Here is a tiny trained network, its code and every weight. The questions are about switching its units off for an input and a class, where a switched-off unit gives its printed mean instead of its output.

import numpy as np


def w(rows, s, z=0):
    codes = np.array(rows[::2]) - 128.0
    scale = np.full(codes.shape[1], s)
    scale[-1] = z or s
    return codes * scale


def f(y):
    return np.maximum(y, 0)


def log_softmax(a):
    a = a - a.max(-1, keepdims=True)
    return a - np.log(np.exp(a).sum(-1, keepdims=True))


def net(x, mask):
    res = np.array(x, float).reshape(1, 2) / 4 @ E
    y = f(res @ A[0][:, :-1].T + A[0][:, -1])
    res = res + np.where(mask, y, B[0][:, -1]) @ B[0][:, :-1]
    return log_softmax(res[-1] @ U[:, :-1].T + U[:, -1])


A, B = {}, {}
E = w([
[185,68,241,75,1,171,200,57],'x0',
[32,93,206,236,160,211,45,51],'x1',
],0.0065)
A[0] = w([
[123,128,101,153,128,124,108,120,248],'n1',
[61,200,23,187,236,83,65,182,71],'n2',
[136,140,158,132,126,156,120,117,254],'n3',
[162,71,208,93,44,168,210,60,86],'n4',
[57,83,178,241,170,230,41,20,109],'n5',
[67,188,53,181,202,71,83,215,136],'n6',
[219,176,53,18,97,14,206,206,80],'n7',
[38,96,180,254,132,232,38,61,94],'n8',
[239,161,49,39,100,27,201,213,92],'n9',
[164,51,206,113,47,163,180,45,74],'n10',
[206,64,213,67,35,162,201,91,69],'n11',
[45,73,192,227,158,203,29,60,67],'n12',
[127,103,143,153,129,147,152,102,250],'n13',
[172,61,201,105,43,157,179,76,105],'n14',
[87,194,31,167,220,85,57,214,94],'n15',
[170,88,188,89,24,162,186,86,126],'n16',
[100,194,27,184,237,59,54,207,80],'n17',
],0.0046,0.0077)
B[0] = w([
[197,141,169,127,126,109,76,145,249],'n1',
[69,75,146,174,129,92,135,66,201],'n2',
[220,144,175,126,140,97,66,172,254],'n3',
[91,82,152,167,144,105,118,68,193],'n4',
[101,165,185,103,86,168,175,170,216],'n5',
[118,102,162,163,130,87,115,92,217],'n6',
[37,171,244,112,69,199,209,173,231],'n7',
[75,160,187,90,91,170,177,171,207],'n8',
[64,177,243,103,72,190,194,159,233],'n9',
[79,94,145,171,121,110,140,79,182],'n10',
[63,76,159,177,142,99,139,64,197],'n11',
[35,176,255,93,55,193,206,146,190],'n12',
[217,149,165,111,139,94,67,167,250],'n13',
[111,93,162,167,145,92,126,88,193],'n14',
[94,90,174,180,124,87,129,68,205],'n15',
[111,96,167,167,138,92,105,94,207],'n16',
[84,79,152,179,129,94,128,65,207],'n17',
],0.0091,0.0075)
U = w([
[112,63,129,170,131,75,111,13,93],'0',
[94,184,137,108,106,222,188,188,103],'1',
[251,151,122,117,135,96,23,180,254],'2',
[128,114,85,123,135,146,129,115,85],'3',
[126,116,75,101,145,146,122,109,71],'4',
],0.017,0.0045)

Each question gives the input, the list of numbers given to net, and the class t.
The units are the neurons (one row each of A and B). Each row of codes is followed by its name. A weight is (code - 128) times the scale printed after its matrix; where a second scale follows, it is the last column's (A, B and U).
mask holds one flag per neuron, in row order. A switched-off neuron (its flag False) gives its mean, the last column of its row in B, instead of its output. The means were averaged over made-up inputs and are rounded, as every weight is.
A unit's drop is (log p(t) with every unit on - log p(t) with that unit switched off) / (log p(t) with every unit on - log p(t) with every unit switched off).
unit that matters most: the unit with the biggest drop
top k neurons: the k neurons with the biggest drops, biggest first
drop when u is switched off: that unit's drop, to one decimal
input [1,3], class 2: unit that matters most	n7
input [-3,3], class 2: top 3 neurons	n7; n9; n11
input [6,-6], class 0: top 3 neurons	n11; n16; n4
input [-5,-5], class 0: top 2 neurons	n17; n15
input [7,-7], class 0: top 4 neurons	n11; n16; n4; n14
input [-2,3], class 2: top 2 neurons	n7; n9
input [-3,-3], class 2: top 2 neurons	n11; n12
input [-8,-7], class 0: top 2 neurons	n17; n15
input [0,-3], class 2: drop when n12 is switched off	0.3
input [-5,6], class 1: drop when n8 is switched off	0.8
input [6,8], class 1: drop when n12 is switched off	0.4
